Below are the code and all the weights of a small trained network. Each question names an input and a target symbol and asks about switching units off, where a switched-off unit gives its printed mean instead of its output.

import numpy as np


def w(rows, s, z=0):
    codes = np.array(rows[::2]) - 128.0
    scale = np.full(codes.shape[1], s)
    scale[-1] = z or s
    return codes * scale


def norm(h):
    return h / np.sqrt((h * h).mean(-1, keepdims=True) + 1e-5)


def f(y):
    return np.maximum(y, 0)


def softmax(a):
    e = np.exp(a - a.max(-1, keepdims=True))
    return e / e.sum(-1, keepdims=True)


def log_softmax(a):
    a = a - a.max(-1, keepdims=True)
    return a - np.log(np.exp(a).sum(-1, keepdims=True))


def net(x, mask):
    ids = ['αβεζηθμπστψ'.index(c) for c in x.split()]
    T = len(ids)
    res = E[ids] + P[:T]
    u = 0
    for l in range(2):
        q, k, v = (norm(res) @ M[l].T for M in (Q, K, V))
        z = softmax(np.where(np.tri(T) > 0, q @ k.T / 4**0.5, -1e9)) @ v
        res = res + np.where(mask[u], z, O[l][:, -1]) @ O[l][:, :-1]
        u += 1
        y = f(norm(res) @ A[l][:, :-1].T + A[l][:, -1])
        res = res + np.where(mask[u : u + 4], y, B[l][:, -1]) @ B[l][:, :-1]
        u += 4
    return log_softmax(norm(res)[-1] @ U[:, :-1].T + U[:, -1])


Q, K, V, O, A, B = {}, {}, {}, {}, {}, {}
E = w([
[127,190,149,1,2,200],'α',
[140,159,106,149,142,96],'β',
[160,125,162,86,131,135],'ε',
[66,38,123,165,74,146],'ζ',
[96,62,94,145,134,213],'η',
[174,220,76,129,143,112],'θ',
[170,169,125,54,143,148],'μ',
[134,112,66,150,154,95],'π',
[100,204,54,160,201,76],'σ',
[86,97,131,135,109,234],'τ',
[178,97,101,112,108,108],'ψ',
],0.013)
P = w([
[153,127,134,90,158,113],'0',
[143,94,81,145,206,133],'1',
[143,246,109,129,31,188],'2',
[128,116,185,96,148,99],'3',
[140,85,101,146,199,137],'4',
[142,188,56,173,84,105],'5',
[75,132,141,25,153,87],'6',
],0.013)
Q[0] = w([
[87,97,30,157,1,103],'L0H1',
[95,121,61,27,146,38],'L0H1',
[103,61,189,124,104,156],'L0H1',
[65,43,239,74,51,18],'L0H1',
],0.0067)
K[0] = w([
[59,134,71,123,54,75],'L0H1',
[144,73,254,172,187,145],'L0H1',
[190,79,93,72,96,84],'L0H1',
[92,90,214,17,102,193],'L0H1',
],0.0069)
V[0] = w([
[208,118,217,11,218,101],'L0H1',
[108,156,205,157,253,174],'L0H1',
[87,180,46,115,42,230],'L0H1',
[213,114,173,76,161,21],'L0H1',
],0.0049)
O[0] = w([
[107,61,128,165,201,93,242],'L0H1',
[73,166,254,165,100,91,118],'L0H1',
[134,63,131,58,238,100,59],'L0H1',
[126,78,94,51,87,108,252],'L0H1',
],0.0079,0.0019)
A[0] = w([
[109,164,58,128,243,31,101],'L0N1',
[116,253,168,213,73,68,252],'L0N2',
[137,231,107,40,220,248,155],'L0N3',
[212,120,79,206,125,65,106],'L0N4',
],0.005,0.0014)
B[0] = w([
[102,54,241,128,50,230,254],'L0N1',
[181,35,113,25,71,94,192],'L0N2',
[136,38,173,59,61,184,209],'L0N3',
[155,111,176,254,226,177,208],'L0N4',
],0.006,0.005)
Q[1] = w([
[234,98,254,163,143,166],'L1H1',
[134,200,50,122,128,125],'L1H1',
[117,122,151,42,158,94],'L1H1',
[17,49,213,38,206,189],'L1H1',
],0.0065)
K[1] = w([
[150,51,103,110,181,236],'L1H1',
[77,221,119,106,112,125],'L1H1',
[90,104,255,137,13,105],'L1H1',
[126,74,173,141,162,49],'L1H1',
],0.0076)
V[1] = w([
[97,106,117,92,130,254],'L1H1',
[214,43,83,222,206,193],'L1H1',
[105,93,108,218,209,73],'L1H1',
[139,114,167,179,59,103],'L1H1',
],0.0062)
O[1] = w([
[119,218,111,103,33,160,202],'L1H1',
[132,223,92,81,136,57,254],'L1H1',
[62,109,140,95,172,64,119],'L1H1',
[160,54,188,196,2,49,138],'L1H1',
],0.0054,0.0067)
A[1] = w([
[83,142,182,124,154,72,170],'L1N1',
[182,197,167,97,193,197,95],'L1N2',
[134,145,18,254,166,77,1],'L1N3',
[197,125,124,238,165,87,139],'L1N4',
],0.0061,0.003)
B[1] = w([
[116,170,77,87,71,137,253],'L1N1',
[118,113,125,240,104,33,208],'L1N2',
[87,78,254,115,148,159,254],'L1N3',
[187,220,102,111,108,153,240],'L1N4',
],0.0086,0.0024)
U = w([
[167,165,61,106,48,206,120],'α',
[193,185,100,156,91,172,230],'β',
[116,186,88,77,163,47,88],'ε',
[95,36,141,163,166,98,72],'ζ',
[135,93,40,113,187,118,254],'η',
[160,116,148,204,109,71,105],'θ',
[164,38,167,135,95,161,22],'μ',
[104,188,231,141,200,170,107],'π',
[49,245,100,149,146,124,61],'σ',
[132,99,90,114,156,186,135],'τ',
[206,125,147,107,232,124,174],'ψ',
],0.011,0.003)

Each question gives the input, a string of symbols that net reads in full, and the target symbol t.
The units are the heads (4 rows each of Q, K, V and O) and the neurons (one row each of A and B). Each row of codes is followed by its name. A weight is (code - 128) times the scale printed after its matrix; where a second scale follows, it is the last column's (O, A, B and U).
mask holds one flag per unit, layer by layer, with each layer's heads first. A switched-off unit (its flag False) gives its mean, the last column of its rows in O or B, instead of its output. The means were averaged over made-up inputs and are rounded, as every weight is.
A unit's drop is (log p(t) with every unit on - log p(t) with that unit switched off) / (log p(t) with every unit on - log p(t) with every unit switched off).
The circuit of an input: a set's keep is (log p(t) with only the set's units on - log p(t) with every unit switched off) / (log p(t) with every unit on - log p(t) with every unit switched off). Starting from all 10 units, units are removed one at a time, each time the one whose removal leaves the highest keep (on an exact tie, the one counted first), for as long as the keep stays at least 0.8.
circuit, biggest first: the units of the circuit, biggest drop first
most important unit: the unit with the biggest drop
k most important neurons: the k neurons with the biggest drops, biggest first
k most important neurons of layer l: the k neurons of layer l with the biggest drops, biggest first
drop of u: that unit's drop, to one decimal
input σ ζ σ ε η ψ η, target ζ: circuit, biggest first : [L1H1 L0H1 L0N1]
input μ ε β ε π ψ η, target ζ: circuit, biggest first : [L0H1 L1H1]
input ε π τ ε μ π τ, target ζ: 2 most important neurons of layer 0 : [L0N1 L0N3]
input π σ τ θ ψ, target ψ: most important neuron : [L1N3]
input π ψ σ σ μ, target μ: 2 most important neurons of layer 0 : [L0N3 L0N1]
input ψ ψ ψ σ σ, target σ: circuit, biggest first : [L0N1 L1H1 L1N1 L0H1]
input α σ α ε ζ σ β, target ζ: circuit, biggest first : [L1H1 L0H1]
input η β α β θ σ, target α: 4 most important neurons : [L0N2 L0N1 L1N4 L1N2]
input ε π ψ ψ β, target β: 4 most important neurons : [L1N4 L0N1 L0N4 L0N2]
input π π σ η η, target η: circuit, biggest first : [L1H1 L0N1]
input σ τ μ β, target μ: circuit, biggest first : [L0N2 L1H1 L0N4]
input ψ π ε ψ, target η: circuit, biggest first : [L0H1 L0N1 L1N3]
input ε ψ ψ θ σ σ, target β: 3 most important neurons of layer 1 : [L1N4 L1N1 L1N3]
input π π π π, target ε: most important unit : L1H1
input ε α π σ, target ζ: circuit, biggest first : [L1H1 L0H1]
input π ψ μ β, target ε: circuit, biggest first : [L1H1 L1N1]
input τ η μ σ ε, target ε: 2 most important neurons : [L1N1 L0N1]
input π ε σ ψ β, target β: 2 most important neurons : [L1N4 L0N1]
input μ ζ α ε ψ, target ψ: 2 most important neurons : [L1N4 L1N3]
input σ α σ μ, target μ: most important unit : L1H1
input π θ ε τ π, target π: 2 most important neurons of layer 1 : [L1N3 L1N4]
input π ζ ε ε ψ σ, target α: 3 most important neurons of layer 0 : [L0N2 L0N1 L0N3]
input π ψ ψ π, target ε: drop of L1N4 : 0.0
input π ψ μ μ, target ε: drop of L1H1 : 0.1
input α π π ε π ζ ψ, target ζ: drop of L0N3 : 0.1
input π π ψ π τ ψ ζ, target ε: drop of L1N2 : 0.0
input π θ α η, target ε: most important unit : L1H1
